Below is a small trained network, with its code and all its weights. Each question gives an input and a class and asks what happens when units are switched off, that is, made to give their printed mean instead of their output.

import numpy as np


def w(rows, s, z=0):
    codes = np.array(rows[::2]) - 128.0
    scale = np.full(codes.shape[1], s)
    scale[-1] = z or s
    return codes * scale


def norm(h):
    return h / np.sqrt((h * h).mean(-1, keepdims=True) + 1e-5)


def f(y):
    return y / 2 * (1 + np.tanh(0.7978845608 * (y + 0.044715 * y**3)))


def log_softmax(a):
    a = a - a.max(-1, keepdims=True)
    return a - np.log(np.exp(a).sum(-1, keepdims=True))


def net(x, mask):
    res = np.array(x, float).reshape(1, 5) / 4 @ E
    u = 0
    for l in range(3):
        y = f(norm(res) @ A[l][:, :-1].T + A[l][:, -1])
        res = res + np.where(mask[u : u + 3], y, B[l][:, -1]) @ B[l][:, :-1]
        u += 3
    return log_softmax(norm(res)[-1] @ U[:, :-1].T + U[:, -1])


A, B = {}, {}
E = w([
[101,126,135,109,108,128,163,117,137,155,171],'x0',
[119,118,176,149,125,116,129,156,113,117,154],'x1',
[8,167,149,111,222,108,46,129,108,255,79],'x2',
[120,112,117,130,131,153,139,119,141,133,125],'x3',
[152,141,224,169,71,73,232,29,164,144,26],'x4',
],0.007)
A[0] = w([
[45,126,156,149,102,103,40,117,140,224,80,77],'0.n0',
[29,99,77,126,197,162,2,150,178,189,170,26],'0.n1',
[128,93,195,133,8,120,168,49,205,55,59,5],'0.n2',
],0.0037,0.0024)
B[0] = w([
[88,121,255,124,194,143,127,63,97,161,155,206],'0.n0',
[172,183,126,58,200,74,155,199,111,124,166,252],'0.n1',
[149,152,149,61,243,141,180,217,133,149,132,252],'0.n2',
],0.0073,0.0033)
A[1] = w([
[109,142,23,78,23,73,59,156,147,2,176,121],'1.n0',
[241,111,164,132,180,118,154,86,75,179,220,251],'1.n1',
[162,15,18,150,82,163,112,203,117,105,216,150],'1.n2',
],0.005,0.0032)
B[1] = w([
[133,42,196,104,2,122,106,96,134,143,193,213],'1.n0',
[118,165,21,135,93,154,72,133,136,51,117,254],'1.n1',
[175,64,118,162,25,124,64,37,33,211,128,251],'1.n2',
],0.0083,0.0053)
A[2] = w([
[152,168,91,71,178,144,76,234,99,178,156,25],'2.n0',
[67,103,239,192,141,109,129,12,130,226,61,2],'2.n1',
[211,146,76,165,84,131,253,158,245,19,121,84],'2.n2',
],0.0058,0.0041)
B[2] = w([
[2,158,148,141,196,170,164,166,145,79,113,178],'2.n0',
[199,76,168,252,95,155,166,12,150,180,127,189],'2.n1',
[93,146,121,100,134,83,197,246,201,51,64,254],'2.n2',
],0.0082,0.0066)
U = w([
[191,43,74,114,2,143,54,119,67,123,172,187],'0',
[167,104,117,112,100,98,205,255,182,58,58,194],'1',
[49,141,109,85,252,147,58,217,75,149,158,120],'2',
[144,105,199,196,162,129,152,18,129,200,83,9],'3',
],0.0096,0.0015)

Each question gives the input, the list of numbers given to net, and the class t.
The units are the neurons (one row each of A and B). Each row of codes is followed by its name. A weight is (code - 128) times the scale printed after its matrix; where a second scale follows, it is the last column's (A, B and U).
mask holds one flag per neuron, layer by layer. A switched-off neuron (its flag False) gives its mean, the last column of its row in B, instead of its output. The means were averaged over made-up inputs and are rounded, as every weight is.
A unit's drop is (log p(t) with every unit on - log p(t) with that unit switched off) / (log p(t) with every unit on - log p(t) with every unit switched off).
top k neurons: the k neurons with the biggest drops, biggest first
top k neurons in layer l: the k neurons of layer l with the biggest drops, biggest first
drop when u is switched off: that unit's drop, to one decimal
input [-6,2,0,3,-8], class 0: top 3 neurons	[1.n2 0.n2 1.n0]
input [7,8,7,3,1], class 3: top 2 neurons in layer 0	[0.n2 0.n0]
input [8,1,0,-8,-7], class 0: top 3 neurons	[0.n2 1.n2 1.n0]
input [6,8,4,-1,1], class 3: top neuron	[2.n1]
input [5,5,-1,6,8], class 1: top 2 neurons	[1.n2 0.n2]
input [-1,4,0,-7,-7], class 0: top 2 neurons	[0.n2 1.n2]
input [1,3,1,-8,0], class 2: top 2 neurons	[1.n2 1.n0]
input [-1,-6,4,-5,1], class 3: top 3 neurons	[0.n2 0.n0 2.n1]
input [-6,-6,0,-5,-6], class 0: top 2 neurons	[0.n2 1.n0]
input [5,5,0,-1,-5], class 0: top 2 neurons in layer 1	[1.n2 1.n0]
input [-4,-2,5,-8,1], class 3: top 3 neurons	[0.n0 0.n2 2.n1]
input [6,-2,6,5,1], class 3: top 2 neurons in layer 0	[0.n0 0.n2]
input [-8,2,0,4,-1], class 0: drop when 0.n2 is switched off	3.0
input [-8,4,8,-8,2], class 3: top neuron in layer 2	[2.n1]
input [8,-8,8,7,1], class 3: drop when 2.n2 is switched off	0.1
input [2,-8,5,-3,1], class 3: drop when 2.n1 is switched off	0.8
